Below is a small trained network, with its code and all its weights. Each question gives an input and a target symbol and asks what happens when units are switched off, that is, made to give their printed mean instead of their output.

import numpy as np


def w(rows, s, z=0):
    codes = np.array(rows[::2]) - 128.0
    scale = np.full(codes.shape[1], s)
    scale[-1] = z or s
    return codes * scale


def f(y):
    return y / 2 * (1 + np.tanh(0.7978845608 * (y + 0.044715 * y**3)))


def softmax(a):
    e = np.exp(a - a.max(-1, keepdims=True))
    return e / e.sum(-1, keepdims=True)


def log_softmax(a):
    a = a - a.max(-1, keepdims=True)
    return a - np.log(np.exp(a).sum(-1, keepdims=True))


def net(x, mask):
    ids = ['γεζθλξσφω'.index(c) for c in x.split()]
    T = len(ids)
    res = E[ids] + P[:T]
    r = res
    for j in range(2):
        rows = slice(3 * j, 3 * j + 3)
        q, k, v = (r @ M[0][rows].T for M in (Q, K, V))
        z = softmax(np.where(np.tri(T) > 0, q @ k.T / 3**0.5, -1e9)) @ v
        o = O[0][rows]
        res = res + np.where(mask[j], z, o[:, -1]) @ o[:, :-1]
    y = f(res @ A[0][:, :-1].T + A[0][:, -1])
    res = res + np.where(mask[2:6], y, B[0][:, -1]) @ B[0][:, :-1]
    return log_softmax(res[-1] @ U[:, :-1].T + U[:, -1])


Q, K, V, O, A, B = {}, {}, {}, {}, {}, {}
E = w([
[63,225,138,83,153,122,91],'γ',
[218,93,218,117,246,136,197],'ε',
[37,159,254,142,92,127,149],'ζ',
[201,207,169,185,108,26,66],'θ',
[83,26,186,110,75,165,153],'λ',
[69,25,108,51,201,17,79],'ξ',
[233,56,52,56,184,100,91],'σ',
[190,121,165,248,126,164,60],'φ',
[75,146,102,83,82,185,101],'ω',
],0.009)
P = w([
[141,177,74,206,165,152,255],'0',
[114,91,190,93,112,123,92],'1',
[115,92,200,87,138,116,76],'2',
[116,70,201,81,143,108,75],'3',
[125,60,198,68,154,113,77],'4',
[117,67,195,66,159,109,75],'5',
],0.0067)
Q[0] = w([
[67,81,220,56,161,119,1],'h1',
[242,125,78,232,148,94,125],'h1',
[6,158,77,99,47,155,104],'h1',
[40,126,62,60,64,162,138],'h2',
[225,118,174,174,197,97,193],'h2',
[27,64,225,25,157,119,64],'h2',
],0.0075)
K[0] = w([
[189,137,20,179,161,119,224],'h1',
[136,48,146,40,90,91,7],'h1',
[24,210,128,242,81,170,196],'h1',
[112,230,203,207,73,210,211],'h2',
[119,30,146,39,215,46,58],'h2',
[145,156,46,199,193,124,254],'h2',
],0.0075)
V[0] = w([
[134,59,238,174,184,46,180],'h1',
[228,108,67,163,123,86,78],'h1',
[130,102,214,242,33,207,150],'h1',
[111,194,170,128,146,13,94],'h2',
[122,2,112,51,173,70,137],'h2',
[30,97,83,171,63,66,76],'h2',
],0.0081)
O[0] = w([
[104,125,50,185,31,133,149,255],'h1',
[213,164,174,171,108,108,36,56],'h1',
[135,19,159,215,114,146,172,147],'h1',
[67,178,112,117,69,1,113,144],'h2',
[124,145,44,102,89,198,62,107],'h2',
[40,39,152,138,143,103,59,46],'h2',
],0.0091,0.0033)
A[0] = w([
[8,105,81,121,65,140,94,174],'n1',
[67,116,144,36,174,137,209,178],'n2',
[164,96,185,146,235,203,157,162],'n3',
[157,168,120,101,151,168,1,250],'n4',
],0.0056,0.0023)
B[0] = w([
[5,98,39,182,90,117,73,219],'n1',
[25,182,96,24,195,138,185,255],'n2',
[94,105,183,132,199,251,2,209],'n3',
[175,94,98,152,196,106,73,241],'n4',
],0.0059,0.0042)
U = w([
[92,202,139,37,137,65,180,97],'γ',
[179,183,73,104,43,192,217,208],'ε',
[55,66,84,164,124,85,211,100],'ζ',
[136,140,197,154,44,3,121,232],'θ',
[104,46,97,151,107,213,131,110],'λ',
[43,147,69,158,90,139,46,94],'ξ',
[229,176,140,101,148,143,43,158],'σ',
[157,61,189,245,134,138,95,168],'φ',
[92,143,172,80,198,217,97,6],'ω',
],0.005,0.0022)

Each question gives the input, a string of symbols that net reads in full, and the target symbol t.
The units are the heads (3 rows each of Q, K, V and O) and the neurons (one row each of A and B). Each row of codes is followed by its name. A weight is (code - 128) times the scale printed after its matrix; where a second scale follows, it is the last column's (O, A, B and U).
mask holds one flag per unit, heads first, then neurons. A switched-off unit (its flag False) gives its mean, the last column of its rows in O or B, instead of its output. The means were averaged over made-up inputs and are rounded, as every weight is.
A unit's drop is (log p(t) with every unit on - log p(t) with that unit switched off) / (log p(t) with every unit on - log p(t) with every unit switched off).
The circuit of an input: a set's keep is (log p(t) with only the set's units on - log p(t) with every unit switched off) / (log p(t) with every unit on - log p(t) with every unit switched off). Starting from all 6 units, units are removed one at a time, each time the one whose removal leaves the highest keep (on an exact tie, the one counted first), for as long as the keep stays at least 0.8.
units of the circuit, in order: the units of the circuit, biggest drop first
unit that matters most: the unit with the biggest drop
top k neurons: the k neurons with the biggest drops, biggest first
heads that matter: for each layer, one digit per head in row order, 1 if its drop is at least 0.15 and else 0, layers parted by /
drop when u is switched off: that unit's drop, to one decimal
input θ ξ ξ ξ ζ, target θ: units of the circuit, in order => (h2; h1)
input γ ζ λ, target γ: units of the circuit, in order => (h1; h2; n2)
input ω γ ξ ε ω θ, target ξ: units of the circuit, in order => (h2; n1)
input γ σ γ ξ ξ ε, target ξ: heads that matter => 01
input ζ λ ω ε ξ ξ, target ζ: heads that matter => 10
input ω ω ξ λ σ φ, target σ: heads that matter => 10
input ξ ω λ ζ, target ξ: heads that matter => 11
input ζ ζ ξ ζ ε ε, target ξ: units of the circuit, in order => (h2; h1)
input ω λ γ, target ω: unit that matters most => h1
input φ φ λ γ, target φ: units of the circuit, in order => (h1; h2)
input γ θ σ ζ γ, target γ: units of the circuit, in order => (h1; h2; n2)
input ζ ω θ λ φ σ, target σ: units of the circuit, in order => (h1; n4)
input θ σ ω θ ε, target σ: units of the circuit, in order => (h1; h2; n4)
input ξ ε σ ω, target ξ: units of the circuit, in order => (h2; n1; h1)
input λ ω ε ζ, target λ: units of the circuit, in order => (h2; h1)
input ω φ ζ ξ, target ω: units of the circuit, in order => (h1; h2; n3)
input σ φ γ ζ ξ, target σ: top neuron => (n4)
input ω ω ω ω ω ω, target ω: top 2 neurons => (n3; n2)
input φ ζ ε γ ω, target φ: drop when n2 is switched off => 0.1
input θ ζ σ λ γ, target θ: drop when n2 is switched off => 0.1
input σ ω ζ, target σ: top neuron => (n4)
